Below are the code and all the weights of a small trained network. Each question names an input and a class and asks about switching units off, where a switched-off unit gives its printed mean instead of its output.

import numpy as np


def w(rows, s, z=0):
    codes = np.array(rows[::2]) - 128.0
    scale = np.full(codes.shape[1], s)
    scale[-1] = z or s
    return codes * scale


def f(y):
    return y / 2 * (1 + np.tanh(0.7978845608 * (y + 0.044715 * y**3)))


def log_softmax(a):
    a = a - a.max(-1, keepdims=True)
    return a - np.log(np.exp(a).sum(-1, keepdims=True))


def net(x, mask):
    res = np.array(x, float).reshape(1, 6) / 4 @ E
    y = f(res @ A[0][:, :-1].T + A[0][:, -1])
    res = res + np.where(mask, y, B[0][:, -1]) @ B[0][:, :-1]
    return log_softmax(res[-1] @ U[:, :-1].T + U[:, -1])


A, B = {}, {}
E = w([
[127,131,128,126,128,126,125],'x0',
[102,109,56,98,231,107,26],'x1',
[51,138,107,166,121,4,157],'x2',
[104,217,156,216,112,145,7],'x3',
[237,170,3,129,93,87,112],'x4',
[95,26,70,164,44,168,85],'x5',
],0.0067)
A[0] = w([
[53,51,192,175,185,143,155,45],'neuron 0',
[190,132,165,74,148,221,109,156],'neuron 1',
[53,87,171,149,184,182,132,17],'neuron 2',
[116,95,61,63,153,149,205,117],'neuron 3',
[141,65,90,109,177,110,193,155],'neuron 4',
[84,80,232,96,167,172,85,64],'neuron 5',
[210,100,145,143,164,181,109,39],'neuron 6',
[100,119,105,143,182,84,51,165],'neuron 7',
[71,149,182,181,155,144,113,68],'neuron 8',
[128,100,94,120,174,165,179,110],'neuron 9',
[133,115,82,121,212,107,83,148],'neuron 10',
[191,170,87,63,56,86,95,120],'neuron 11',
[102,64,70,206,71,185,96,51],'neuron 12',
[94,101,204,102,156,137,115,88],'neuron 13',
[139,98,103,57,173,170,216,114],'neuron 14',
[254,162,150,154,159,75,128,90],'neuron 15',
[81,113,95,113,238,136,88,99],'neuron 16',
[74,119,142,188,159,4,156,128],'neuron 17',
[130,220,162,70,196,106,152,52],'neuron 18',
[80,88,103,62,44,132,70,69],'neuron 19',
[129,242,162,84,220,67,170,33],'neuron 20',
[59,95,76,98,232,169,73,112],'neuron 21',
[186,100,159,92,165,223,98,73],'neuron 22',
[93,111,182,128,164,145,131,56],'neuron 23',
[152,171,157,102,166,111,142,3],'neuron 24',
[154,50,114,89,245,75,85,125],'neuron 25',
[109,75,114,77,127,55,213,109],'neuron 26',
[53,105,125,152,134,2,153,112],'neuron 27',
[79,113,83,63,128,184,193,93],'neuron 28',
[196,188,213,70,181,67,117,114],'neuron 29',
[131,216,144,135,82,136,197,107],'neuron 30',
[73,140,195,72,155,134,108,29],'neuron 31',
[134,198,194,175,124,124,44,199],'neuron 32',
[83,119,155,135,164,158,175,31],'neuron 33',
[127,146,181,176,37,158,191,211],'neuron 34',
[28,147,165,52,111,173,134,86],'neuron 35',
[151,192,134,188,81,125,55,116],'neuron 36',
[147,81,162,94,91,78,193,148],'neuron 37',
[93,117,155,131,153,132,140,27],'neuron 38',
[136,197,142,92,176,128,168,87],'neuron 39',
[199,190,24,94,90,113,124,3],'neuron 40',
[199,99,169,120,168,202,101,76],'neuron 41',
[81,36,91,148,63,126,112,63],'neuron 42',
[85,87,217,147,114,99,143,136],'neuron 43',
[176,48,144,27,164,65,125,104],'neuron 44',
],0.0078,0.0034)
B[0] = w([
[194,116,93,105,117,62,125,208],'neuron 0',
[86,206,96,150,47,160,110,211],'neuron 1',
[174,102,70,91,166,66,134,186],'neuron 2',
[127,113,190,153,131,114,82,188],'neuron 3',
[140,120,193,155,127,134,93,190],'neuron 4',
[189,119,84,105,117,42,122,223],'neuron 5',
[91,175,80,88,97,89,109,144],'neuron 6',
[135,136,167,149,137,155,179,219],'neuron 7',
[147,104,151,136,131,91,112,185],'neuron 8',
[112,145,195,131,119,124,117,146],'neuron 9',
[147,126,137,157,137,166,211,205],'neuron 10',
[180,115,65,108,141,64,173,193],'neuron 11',
[83,71,127,84,137,163,116,208],'neuron 12',
[178,114,64,101,115,71,153,180],'neuron 13',
[171,155,172,172,181,147,81,192],'neuron 14',
[132,62,100,117,137,101,135,182],'neuron 15',
[97,127,104,189,131,144,195,203],'neuron 16',
[117,229,92,108,47,172,73,215],'neuron 17',
[49,54,103,56,123,196,69,197],'neuron 18',
[89,82,122,103,110,175,123,168],'neuron 19',
[85,65,101,90,89,181,78,226],'neuron 20',
[113,156,94,176,202,165,225,228],'neuron 21',
[108,242,112,152,1,98,91,186],'neuron 22',
[142,111,91,95,146,80,127,158],'neuron 23',
[60,82,106,80,98,137,105,136],'neuron 24',
[92,146,146,184,143,147,182,214],'neuron 25',
[133,137,164,190,122,110,83,202],'neuron 26',
[153,238,91,139,20,128,84,213],'neuron 27',
[150,128,141,150,120,130,101,160],'neuron 28',
[67,67,104,83,146,196,109,218],'neuron 29',
[79,124,110,156,163,157,156,182],'neuron 30',
[153,62,126,73,124,80,148,165],'neuron 31',
[194,124,223,155,202,134,119,254],'neuron 32',
[136,123,118,121,152,88,126,144],'neuron 33',
[101,108,93,180,194,177,236,251],'neuron 34',
[176,115,105,128,125,90,151,183],'neuron 35',
[170,80,191,164,174,104,104,204],'neuron 36',
[115,136,183,161,130,128,141,190],'neuron 37',
[154,118,79,110,134,94,93,127],'neuron 38',
[95,86,86,106,108,168,89,170],'neuron 39',
[202,80,101,82,143,36,144,201],'neuron 40',
[94,201,110,101,36,103,122,174],'neuron 41',
[71,78,105,34,101,217,37,203],'neuron 42',
[175,138,89,119,120,125,152,206],'neuron 43',
[139,135,192,155,157,119,122,181],'neuron 44',
],0.0067,0.0055)
U = w([
[79,45,105,103,123,182,104,104],'0',
[183,92,85,123,139,52,165,94],'1',
[111,228,112,149,75,134,119,86],'2',
[128,125,140,152,139,140,161,254],'3',
[107,126,127,179,159,168,250,84],'4',
[154,111,216,173,160,119,90,88],'5',
],0.014,0.013)

Each question gives the input, the list of numbers given to net, and the class t.
The units are the neurons (one row each of A and B). Each row of codes is followed by its name. A weight is (code - 128) times the scale printed after its matrix; where a second scale follows, it is the last column's (A, B and U).
mask holds one flag per neuron, in row order. A switched-off neuron (its flag False) gives its mean, the last column of its row in B, instead of its output. The means were averaged over made-up inputs and are rounded, as every weight is.
A unit's drop is (log p(t) with every unit on - log p(t) with that unit switched off) / (log p(t) with every unit on - log p(t) with every unit switched off).
The circuit of an input: a set's keep is (log p(t) with only the set's units on - log p(t) with every unit switched off) / (log p(t) with every unit on - log p(t) with every unit switched off). Starting from the 12 units with the biggest drops (on a tie, the unit counted first), units are removed one at a time, each time the one whose removal leaves the highest keep (on an exact tie, the one counted first), for as long as the keep stays at least 0.8.
units of the circuit, in order: the units of the circuit, biggest drop first
most important unit: the unit with the biggest drop
top k neurons: the k neurons with the biggest drops, biggest first
input [-6,7,5,-4,6,-2], class 4: units of the circuit, in order	neuron 25; neuron 10
input [-5,5,-8,1,-7,7], class 2: top neuron	neuron 22
input [4,-6,-7,2,-1,0], class 2: units of the circuit, in order	neuron 22; neuron 1
input [5,4,-7,-2,5,3], class 2: units of the circuit, in order	neuron 22; neuron 1
input [-7,-2,-5,6,7,5], class 1: units of the circuit, in order	neuron 40; neuron 11
input [1,-8,-6,5,-1,-4], class 4: top 2 neurons	neuron 34; neuron 30
input [-3,-8,1,3,4,8], class 0: top 3 neurons	neuron 42; neuron 12; neuron 21
input [3,8,-5,-4,7,-5], class 4: top 3 neurons	neuron 25; neuron 10; neuron 21
input [8,-8,8,-8,3,7], class 2: top 2 neurons	neuron 27; neuron 17
input [-4,-3,8,-6,-3,3], class 2: units of the circuit, in order	neuron 27; neuron 17
input [-6,-5,-3,2,7,-3], class 1: top 2 neurons	neuron 40; neuron 11
input [5,-8,6,-6,-4,-8], class 0: units of the circuit, in order	neuron 20; neuron 18
input [8,8,-7,-1,-6,-8], class 0: top 4 neurons	neuron 18; neuron 20; neuron 29; neuron 39
input [5,-4,1,6,-2,4], class 5: units of the circuit, in order	neuron 32; neuron 36
input [3,-8,-3,2,1,-2], class 4: units of the circuit, in order	neuron 34
input [4,6,-7,-7,-8,-4], class 1: units of the circuit, in order	neuron 5; neuron 13
input [6,-1,-8,-7,6,-1], class 2: units of the circuit, in order	neuron 1; neuron 22
input [-3,-4,5,-5,3,-4], class 2: units of the circuit, in order	neuron 27; neuron 17
input [6,5,-7,-3,-7,5], class 1: units of the circuit, in order	neuron 5; neuron 2; neuron 0
input [-5,6,8,-6,-5,-6], class 2: units of the circuit, in order	neuron 27
input [4,7,-1,8,2,0], class 5: top 4 neurons	neuron 32; neuron 36; neuron 34; neuron 30
input [-8,-4,-8,1,-2,7], class 2: top 3 neurons	neuron 22; neuron 1; neuron 41
input [-4,-1,-4,0,1,-4], class 0: top 3 neurons	neuron 27; neuron 29; neuron 17
input [3,-3,-2,-8,0,-8], class 0: units of the circuit, in order	neuron 18; neuron 20
input [-2,5,-7,0,2,-6], class 2: top 3 neurons	neuron 22; neuron 1; neuron 41
input [1,-3,-7,7,7,4], class 1: top 3 neurons	neuron 40; neuron 11; neuron 36
input [0,8,-6,0,1,3], class 4: most important unit	neuron 21
